Here is a tiny trained network, its code and every weight. The questions are about switching its units off for an input and a class, where a switched-off unit gives its printed mean instead of its output.

import numpy as np


def w(rows, s, z=0):
    codes = np.array(rows[::2]) - 128.0
    scale = np.full(codes.shape[1], s)
    scale[-1] = z or s
    return codes * scale


def f(y):
    return y / 2 * (1 + np.tanh(0.7978845608 * (y + 0.044715 * y**3)))


def log_softmax(a):
    a = a - a.max(-1, keepdims=True)
    return a - np.log(np.exp(a).sum(-1, keepdims=True))


def net(x, mask):
    res = np.array(x, float).reshape(1, 4) / 4 @ E
    y = f(res @ A[0][:, :-1].T + A[0][:, -1])
    res = res + np.where(mask, y, B[0][:, -1]) @ B[0][:, :-1]
    return log_softmax(res[-1] @ U[:, :-1].T + U[:, -1])


A, B = {}, {}
E = w([
[81,71,3,148,44,51,189,61,65,251,210,198],'x0',
[234,158,177,101,155,175,162,107,219,124,160,70],'x1',
[156,243,84,36,57,87,243,152,78,30,163,46],'x2',
[113,151,148,68,110,91,132,7,191,100,202,177],'x3',
],0.0058)
A[0] = w([
[79,122,92,95,70,34,147,56,126,144,203,179,170],'n1',
[123,64,154,209,190,175,72,133,155,163,74,155,252],'n2',
[50,139,136,144,149,121,84,192,58,75,48,123,134],'n3',
[113,150,107,157,135,146,157,186,75,101,73,87,200],'n4',
[101,149,32,112,3,30,205,128,67,129,173,127,225],'n5',
[102,15,104,217,136,125,118,97,133,248,164,203,224],'n6',
[134,139,184,112,178,161,89,124,159,111,108,129,230],'n7',
[140,173,177,63,147,119,120,86,177,83,154,109,200],'n8',
[187,189,217,66,155,170,124,136,193,55,106,74,182],'n9',
[65,88,132,186,169,153,59,134,115,108,73,175,218],'n10',
],0.007,0.0035)
B[0] = w([
[56,113,131,92,158,120,137,45,126,86,196,210,217],'n1',
[125,81,211,191,107,91,79,147,181,156,97,146,215],'n2',
[131,67,143,163,74,65,80,147,129,182,110,140,164],'n3',
[176,104,127,144,93,133,108,178,109,177,87,81,170],'n4',
[111,164,42,21,33,69,230,115,43,123,165,134,251],'n5',
[99,72,174,145,69,35,78,110,162,154,136,212,239],'n6',
[136,118,234,243,140,135,106,123,181,124,125,140,181],'n7',
[111,132,180,153,174,146,123,98,189,85,151,151,188],'n8',
[172,149,254,196,211,172,134,118,243,80,106,120,229],'n9',
[101,80,137,136,59,77,99,120,109,185,141,167,186],'n10',
],0.0078,0.011)
U = w([
[112,142,93,120,159,163,86,131,114,112,115,128,21],'0',
[106,138,90,127,183,193,108,97,135,140,135,155,2],'1',
[123,71,162,178,112,92,36,136,149,190,104,149,169],'2',
[170,148,165,161,245,254,126,126,172,66,118,90,193],'3',
[69,124,74,69,106,96,156,75,98,119,182,170,165],'4',
[182,143,43,100,86,133,161,193,68,182,97,18,153],'5',
[156,188,137,93,139,132,164,143,132,78,114,85,42],'6',
],0.0089,0.0036)

Each question gives the input, the list of numbers given to net, and the class t.
The units are the neurons (one row each of A and B). Each row of codes is followed by its name. A weight is (code - 128) times the scale printed after its matrix; where a second scale follows, it is the last column's (A, B and U).
mask holds one flag per neuron, in row order. A switched-off neuron (its flag False) gives its mean, the last column of its row in B, instead of its output. The means were averaged over made-up inputs and are rounded, as every weight is.
A unit's drop is (log p(t) with every unit on - log p(t) with that unit switched off) / (log p(t) with every unit on - log p(t) with every unit switched off).
The circuit of an input: a set's keep is (log p(t) with only the set's units on - log p(t) with every unit switched off) / (log p(t) with every unit on - log p(t) with every unit switched off). Starting from all 10 units, units are removed one at a time, each time the one whose removal leaves the highest keep (on an exact tie, the one counted first), for as long as the keep stays at least 0.8.
circuit, biggest first: the units of the circuit, biggest drop first
k most important neurons: the k neurons with the biggest drops, biggest first
drop when u is switched off: that unit's drop, to one decimal
input [-3,4,8,-8], class 3: circuit, biggest first => (n9)
input [-3,-2,7,6], class 6: 2 most important neurons => (n5; n9)
input [-3,-2,6,2], class 6: 2 most important neurons => (n7; n2)
input [-1,-1,-1,8], class 1: 3 most important neurons => (n5; n9; n6)
input [-7,0,-5,5], class 3: 2 most important neurons => (n6; n9)
input [7,-5,-4,-1], class 4: 2 most important neurons => (n5; n1)
input [2,-5,7,-6], class 5: drop when n7 is switched off => 0.0
input [0,3,7,-7], class 5: drop when n4 is switched off => 0.1
input [0,-2,1,3], class 4: drop when n9 is switched off => 0.2
input [0,-4,-2,7], class 4: drop when n9 is switched off => 0.2
